Each row has a class, written after it.
[ -7 -17  44   1 -43 -13  15  13 -33  18 -59 -14  -1  66   7  39  37 -20
  54  19  -3 -24   0  64  19  -4  20 -43  16  18  -6   1 -11 -17 -17   7
  20]  Q_524
[ -8 -11  34   3 -52  -5  10  17 -21  24 -43 -24  13  58   9  32  38 -14
  54   0   7 -24   3  54  10   3  11 -38  12  11 -10   2  -2 -24 -12  -4
   7]  Q_461
[ 32   2  32  -4   8 -13 -11 -16 -47  19 -19  -9 -35 -10   6 -12   5 -21
  34  56  29  12  24  25 -13 -20 -10 -22 -13   1  53  31  -3  48 -47  16
 -14]  Q_824
[ 38  -2  20 -15   2 -30 -17  -6 -53  26 -12   6 -40 -12  29 -14   9 -19
  29  51  26   9  14  47  -4 -16  -8 -34 -15  -8  50  17   4  44 -39  18
 -13]  Q_601
[  1  11  29   2  -3 -17  29  -6 -13  23 -22 -29 -16  -5 -11  13   5  42
 -53  32 -16   3 -26  32 -24 -72 -49   2  -2  58  -5 -37 -10   5 -43  14
  29]  Q_174
[ -7 -15  48  -6 -37  -2  10  15 -16  19 -41 -27  -6  71  13  46  34 -21
  42  21   7 -15   8  50   6  -5  14 -44  18  12 -16 -15   4 -23 -28   0
  27]  Q_38
[ 45  -3  29   1  40   8   6 -11 -45   5   5  -5 -17 -23  28 -52   1 -16
  13  50  12 -32  -4   6 -18 -75 -32 -37  -2  10  26  -3  29  12 -26  19
  18]  Q_441
[-26  10  38   9  -4 -15  27   1 -36  -6 -10   2 -11  53  -1  25  24  29
 -22  61   4 -12 -37   3 -31 -37 -55  -7  19  58   0 -22  -7  28 -30  12
  14]  Q_695
[ 27   1  14  -7  14 -30 -11 -12 -63  21 -18   3 -29 -29  25 -22   7 -23
  21  47  28  10  20  32  -1 -14  -8 -28  -9   4  52  20   2  35 -36  12
 -10]  Q_114
[-15  -4  11  -9 -27 -15  12 -26 -10  35  -2 -43   2  44  -6  42   7  -6
 102   1  28 -22   0  36  -4  28  -2 -30  10   2  20  -3  -4 -26 -17 -10
  10]  Q_331
[-22  -9  45 -21 -21 -39  34 -11 -16  28  -1 -10 -15  46  10  27  36 -16
  94  27  12 -20   4  29  11   7  15 -53  29  10 -18  -3   4 -21  -7   2
  -6]  Q_601
[ 42  -2  44   6  53   2  12   4 -45   3   9  -9 -17 -32  45 -25  16  -8
   8  38   8 -31   8  -5  -5 -67 -22 -44   4  14  34   2  18   7 -21   8
  14]  Q_695
[ -1  -7  36   7 -51 -32  30 -12  10  22   3 -25 -32   6 -25  45  11  17
 -31  47  -7  35  18  22 -26 -53 -33  23   4   7  19 -39   6  -6 -54   1
  19]  Q_943
[ 54   8  32  12 -15 -11 -35 -10 -36   2  18   9 -35 -11  21 -29   9 -21
  51  23  38   0  11  11 -31 -29 -28 -31 -20 -14  66   8  26  18 -28   1
  -3]  Q_441
[-20  -1  32   3 -19 -30  31  -5 -17  24  -1 -29 -24   2 -16  36   5  18
 -39  52   0  23  -3  26 -19 -62 -32  -6  13  26   3 -47   1   6 -59   7
  29]  Q_331
[  3  -4  36  -8 -41  -2  14  14 -14  19 -35 -23  15  50   5  25  40 -16
  45   2  14 -29  -5  61   3  -7  12 -45  13  28  -9   3 -18 -21 -12   1
  17]  Q_174
[ 35   8  23  -7  12 -19 -22 -17 -51  18  -6   7 -37 -19  21 -40   3 -14
  22  48  26   3  10  38 -11 -15 -23 -28 -19   9  48  22  13  36 -44  15
 -21]  Q_441
[-13  -6  44 -20 -12 -41  30 -13 -16  28  -6 -13 -18  41   2  22  33  -7
  95  18  10 -13  10  21   3   7  10 -48  16  11 -11   5  -4 -22  -2   2
  -3]  Q_601
[-14  -4  20  -9 -37 -20  21 -30   3  22  -3 -47  -6  40 -10  37  18 -15
 114  -7  23 -22  15  30  -3  15   9 -23   4  -2  22  -2   5 -32 -15 -10
   2]  Q_524
[-24  -9  34  11 -38 -31  26  -4 -11  13 -15 -23 -33  19 -23  47   4  15
 -21  50  -7  23   7  32 -16 -67 -23   4   3  23  14 -44  10   5 -58   7
  23]  Q_524
[-33  -8  32 -14  -5 -29  38 -13 -31  24  -3 -26  -2  45   6  22  24 -14
  86  20  24 -26   6  19   6  12  12 -53  24  19 -27   7   3 -14 -12  -8
  -6]  Q_331
[ -7 -16  36 -10 -12 -36  44 -21  -8  28   1 -27 -21  39  -6  27  29  -9
  78  24   8 -18  32  36   9   8  -1 -34  16   6 -14  21  -3 -20   5  -1
 -13]  Q_943
[ 58  -4  43 -14  53   8  10   3 -47   3  -4 -25 -18 -26  24 -36  22 -14
  22  44  17 -16  16  -5 -20 -68 -23 -45  -5  14  43  -1  21  12 -13  16
  18]  Q_87
[ 54  -7  27  10 -20 -13 -22   1 -45  13   9   9 -24  -5  26  -4  11 -24
  35  30  30   0  18  18 -25 -33 -19 -34 -20 -22  73   4   9  26 -46   3
  -1]  Q_18
[ -8 -10  45   5 -36   3  21  21 -21  19 -41 -23   2  66  15  44  43 -11
  50  13   2 -21   6  51  15   6  10 -40  20  18   1   2  -5 -14 -26   2
  11]  Q_695
[ 45  -7  25  -1  59   5  14   3 -56  11   4 -28  -7 -26  34 -37   0  -7
  13  48  20 -36   1   0  -8 -67 -25 -51   4   9  21   1  23  13 -20  10
  21]  Q_331
[-18   6  38   4 -10 -11  19  -7 -25  -3 -10   3 -18  61 -22  -2   5  29
 -14  68   2 -10 -38  16 -37 -34 -60  -6   9  52  -4 -26   6  20 -34  20
   9]  Q_441
[-29   3  33   0 -36 -41  27  -8 -11  13   3 -12 -24  -3 -15  32  16  11
 -21  44   3  30   2  16 -19 -61 -23   3  22  26  18 -50   5  -9 -52   1
  30]  Q_114
[ 57   9  28   8 -30 -15 -24  -8 -26   5  23  -7 -21 -19  21 -10  16 -29
  47   5  55  -3  14  18 -40 -41 -14 -29 -20 -12  64  12   6  29 -33  -1
  -5]  Q_174
[-11  -7  33   5 -41 -35  32 -15   2  18  -2 -11 -30   7 -21  41  14  24
 -41  60 -15  27   9  18 -20 -52 -33  19  10  16   7 -38   4  -9 -50   4
  17]  Q_943
[ 46 -11  24  -6  49   9  17   5 -47   9   7 -16  -5 -21  37 -33   6 -10
   5  52   7 -35   9  -3 -16 -83 -27 -44  -2   4  40  -9  18  10 -35  12
  21]  Q_18
[-21   4  45   6  -9 -22  16  -8 -31   6 -17  -2 -19  53 -16  34   8  21
 -12  67   1   5 -30   3 -34 -39 -50  -7  13  47  -1 -19  -9  23 -26  12
  15]  Q_824
[ 50   0  31   9 -25 -20 -30   3 -46  14  13   2 -18   1  29  -1  20 -27
  34  18  40   0   6  12 -34 -40 -29 -37 -24 -13  60   3  24  22 -24   0
  -4]  Q_461
[ -6   1  47 -13  12 -18  27   7 -28   2 -14  -8 -11  53 -15  17  19  22
 -26  63   4   6 -25   7 -35 -29 -52 -21   5  55   1 -31   3  12 -14  10
  12]  Q_87
[ 46  -6  34  -7  37  -2  13   1 -54   4   1 -15  -6 -25  36 -41  17 -21
  16  41  20 -24   4  -8 -17 -76 -18 -43   5   9  35  -2  29   9 -20  11
  24]  Q_114
[ 55 -11  42  -5  46   3   8   5 -45   7  -1 -16 -18 -13  34 -25  14 -12
  18  46  12 -25  10   7 -12 -71 -23 -50   2  13  34   2  26  18 -13  14
  13]  Q_87
[-22  -1  16 -13 -43 -22   9 -28  -9  30   2 -30  10  41   3  41  20 -19
 110 -13  31 -25  -1  34  -8  18  -2 -29   4   4  14  -4   5 -44  -3 -13
   1]  Q_461
[ 24  -3  11 -17   3 -18  -4  -7 -53   6   5  12 -22 -20  26 -21  11 -22
  11  48  30   5  23  27 -10 -19  -5 -27 -18 -11  51  16   3  30 -52  13
 -22]  Q_18
[-13  -1  27 -11 -33 -14  11 -31   6  28   5 -47 -13  34  -5  51  12 -20
 111   4  23  -9  16  25  -9   7   0 -27   8  -6  29  -5  -2 -34 -10 -11
  13]  Q_824
[  8 -14  30 -12 -43  -3  18  18  -9  23 -33 -25   6  66   5  39  49  -9
  42  13  -5 -13   9  45   8   5   8 -28  15  10  -4   5  -6 -29  -7   6
  11]  Q_943
[ -2   9  24   6  -2 -17  25  -4 -19  21 -24 -25 -26  -1 -11  16   4  48
 -49  34 -16   5 -23  39 -21 -69 -48   1  -3  53   2 -35  -6  15 -49  16
  23]  Q_174
[ 24  -5  21 -14   6 -17  -5  -7 -56   5   1   8 -27 -13  23 -25   9 -21
  21  60  34   1  23  30 -13 -15 -10 -29 -17  -7  57  18   5  38 -59  10
 -24]  Q_18
[ -8  10  33  -4  21 -16  36   8 -36  27 -19 -35 -17   1  -6  16  10  46
 -61  49 -19   8 -31  26 -13 -65 -56 -13   9  59 -11 -54  -3  -3 -40  18
  36]  Q_331
[ 25   0  19  -7   5 -27  -6  -9 -53   7 -10   2 -24 -22  17 -29   9 -24
  25  40  40  12  27  29  -6 -16   0 -22  -5  -4  52  25   8  39 -43   8
 -13]  Q_114
[-29  -6  26  11 -47 -35  21  -9  -6  21 -13 -20 -24   9 -28  42   5  19
 -27  48  -4  23   4  34 -18 -63 -33   9   3  17  11 -39   7  -3 -53   1
  25]  Q_461
[-17   8  41   8  -1 -11  18  -5 -29   0 -11  -8 -22  55 -15  19   8  22
 -14  60  15  -1 -18   7 -34 -30 -50  -7  14  48 -10 -30   3  27 -34  11
  10]  Q_38
[ 37  -6  13 -11   0 -24  -6 -18 -39  15  10   0 -35 -10  18 -15  11 -20
  23  51  32   4  30  33 -13 -13 -13 -14 -13 -10  50  32   8  40 -34  11
 -27]  Q_943
[ 63   8  39  12 -20 -15 -33  -4 -32   7  18   5 -34  -7  26 -21  11 -19
  36  11  34   2  10  18 -39 -49 -35 -34 -25  -7  61   6  21  17 -23   2
   8]  Q_441
[  1  -9  43  -4 -35   3   1  18 -24  26 -45 -28  -6  65  15  43  35 -17
  46  21   8 -14  10  52  10   1   7 -48  14  21 -11 -14   2 -31 -18   1
  24]  Q_38
[ 57   6  26   3  -4 -14 -27   9 -50   8  16 -11 -24  -8  36 -15  14 -15
  36  24  45  -3   2   7 -28 -29 -24 -43 -18 -12  58   3  21  26 -30  -2
   3]  Q_331
[-12  -4  15 -25 -22 -21  16 -23  -3  30  12 -29  -3  29   6  36  16 -13
  91   3  16 -19  11  33  -6  18  -3 -33  -2   0  33 -10 -13 -42 -20  -8
   2]  Q_18
[ 58   0  37  -3 -33 -23 -24  -4 -35  11  17   1 -32  -2  31   1  24 -31
  53  22  39   9   2  13 -35 -43 -15 -31 -13 -28  66  -5  18  31 -35  12
   9]  Q_601
[ -5   4   4 -14 -27 -20  16 -29   0  32   6 -36  -3  22   3  30  14  -9
  92 -12  30 -26   8  43  -9   8   0 -33  -4  10  17   1  -6 -28  -9  -9
   1]  Q_174
[-29 -18  50  -1 -19 -37  42 -17 -19  10 -18 -20 -15  53  -5  28  28 -15
  93  16   8 -28  19  28  13   0  21 -45  20  11 -25  18   3 -14  -5  -5
  -7]  Q_524
[ 28  -3  16 -20   4 -23 -10  -6 -56  14  -9  -1 -28 -21  25 -17  14 -21
  14  58  27  12  24  33 -12 -20 -13 -31 -27  -5  61  14  -1  25 -54  11
 -10]  Q_18
[-20   3  35   2   9 -22  19   1 -51  -2 -21  -1 -12  37 -11  14  11  31
 -28  64   4  -2 -40  12 -25 -25 -50 -17  12  49  -9 -28  -9  13 -21  12
  24]  Q_331
[-11   1  39  -7  -2 -20  16   4 -32  -2 -20   1  -9  61 -10  22  14  26
 -21  68   7   3 -27   6 -35 -23 -49 -16   5  52   3 -24   2  16 -18   7
   9]  Q_87
[ 64   2  38  -2 -19 -22 -31   2 -39  15  11   7 -30  -5  34  -5  20 -25
  50  22  34   4   5  10 -34 -45 -16 -36 -16 -16  67  -1  11  23 -25   8
  11]  Q_601
[-27  -3  42  -4 -13 -34  29  -7 -13  20  -9 -21 -11  40  18  43  43  -2
  77   9   2 -15  14   7   9   3   8 -43  19  16  -9   9  -2 -28 -10 -11
   2]  Q_695
[ 28   2   9 -11  20 -16 -20   1 -64  14  -5  -8 -25 -15  26 -17   5 -18
  19  38  42   8  11  35  -8  -7 -12 -35 -17   0  45  20   4  43 -37   9
 -11]  Q_331
[ -6  -4  31 -10 -37  -9  14 -26   4  40  -5 -58 -12  42 -11  58  14 -26
 107  -1  23  -1  17  38 -11   5  -3 -26   5  -5  35  -8  -2 -22 -23  -5
  16]  Q_824
[ -8  10  41   7  -8 -14  10  -5 -33   4 -12  11 -12  51 -15   0   8  27
 -23  57   0  -7 -42  19 -37 -37 -65 -12   7  60  -3 -29   3  12 -24  15
  15]  Q_441
[ 24   5  22  -4   6 -21  -6  -9 -50  16  -8  -2 -29 -13  33  -5  17 -19
  18  44  30   7  22  21 -12 -16 -10 -24 -17   4  50  26   5  45 -53   8
 -19]  Q_695
[ 25   0   0 -11  21 -13 -13  -7 -60  18  -1  -8 -24 -18  22 -21  -2 -13
  16  43  40   3  17  35  -3  -5 -10 -31 -16  -1  41  23  10  43 -40  11
 -22]  Q_331
[ -1   8  28   4  -1 -14  30  -5 -23  22 -21 -22 -23  -6 -13  12   8  36
 -53  38 -13   4 -20  41 -23 -79 -47  -3   0  59  -1 -38  -8  16 -45  19
  28]  Q_174
[-31 -10  34  -6  -5 -29  40 -17 -23  25  -8 -29   2  45  -2  22  19  -6
  86  23  18 -31   6  22  14  19   9 -50  29  16 -32  13   1 -22  -6 -10
  -4]  Q_331
[ -5 -10  38 -15 -38 -15  10  24 -25  22 -31 -15  10  50  13  31  43 -26
  48  11  13  -5   4  51  14   1  17 -49  22  17   9 -13   0 -37 -12  -2
  24]  Q_114
[-36  -4  43   4 -17 -27  37  -9 -22  14  -9 -15 -14  52   9  37  43  -7
  90  20  11 -23  14  15  14  18   8 -44  28  17 -14  15   2 -11 -13  -7
 -12]  Q_695
[ 21   1  31   0  11 -16  -3  -7 -45  12 -10  -8 -31 -13  26  -7  15 -15
  19  43  26   7  24  27  -5  -7  -8 -21 -11   2  50  28   3  46 -55   8
 -23]  Q_695
[-17   3  42   7 -10 -25  23   5 -35  -2 -23   3  -7  61 -14  21  13  29
 -20  58   1  -9 -35  10 -27 -39 -44 -12  10  56  -6 -26   0  14 -26  11
  10]  Q_524
[-17   5  32   3   6 -27  20   3 -39   5 -11   6  -2  49  -7  11   8  23
 -14  55   8  -4 -35   1 -30 -30 -49 -14  20  54   7 -28   1  17 -22   7
  15]  Q_114
[ 49   7  21   1  -7 -15 -23   5 -43   5  19 -18 -26  -8  31 -11  15 -14
  42  25  44  -6   5   5 -31 -37 -23 -37 -16 -14  58   3  14  26 -29   0
  10]  Q_331
[ 57  -9  28  -7  42   1  20  -4 -34   6  15 -20 -16 -22  28 -34  13 -12
  13  53  14 -30  12   0 -15 -69 -28 -27   2   0  32   4  22   7 -16  16
  13]  Q_943
[-16   3  35   6 -40 -27  20  -9   3  12  -1 -20 -28  -5 -30  34  11  15
 -25  40   6  21   0  42 -21 -59 -25   2   8  28  18 -42  -7  -1 -53   4
  26]  Q_174
[ 50   8  37  16 -18  -8 -14   5 -36   3  19  -4 -27   3  33   3  26 -21
  40  23  39  -3  13  -2 -33 -39 -23 -29 -12 -13  68   7  16  34 -42   6
  -4]  Q_695
[ -4  -7  39   0 -47   3   5   6 -19  18 -34  -7  -4  58   3  15  30 -17
  64  15   7 -20   1  61   9   7   6 -40  15  17  -1  -2   3 -27 -19   6
  10]  Q_441
[  8 -16  41 -12 -37  -8  16  22 -26  27 -48 -21   4  78  15  42  37 -21
  52  22   9 -18   4  65   8  -4  10 -54  16  22  -1   1  -2 -10 -15   5
  18]  Q_87
[-34  -3  24   9 -49 -37  17  -7   0  18 -11 -22 -16  15 -20  48   7  22
 -23  46  -5  21  -3  19 -21 -58 -32   8   6  17   7 -44   7 -15 -49  -5
  27]  Q_461
[-33  -8  34  -9 -30 -38  29  -6 -24  28 -16 -19   0  48  -2  34  39 -16
  79  21  15 -18   6  37  14  11   5 -50  19  16 -23   3   5 -36   0  -7
  -4]  Q_461
[-32 -11  40 -11 -17 -42  36 -16 -25  22  -8  -9  -4  35   7  18  34 -21
  86  21  13 -17  16  16  14   8  21 -48  33  16 -18  10   7 -24  -6  -9
  -6]  Q_114
[ 53  -4  30  12 -24 -12 -18  -5 -47   8  12  13 -28 -17  25 -11  14 -23
  39  25  32  -1  24  14 -28 -40 -15 -30 -19 -22  73   8   7  27 -45   3
  -4]  Q_18
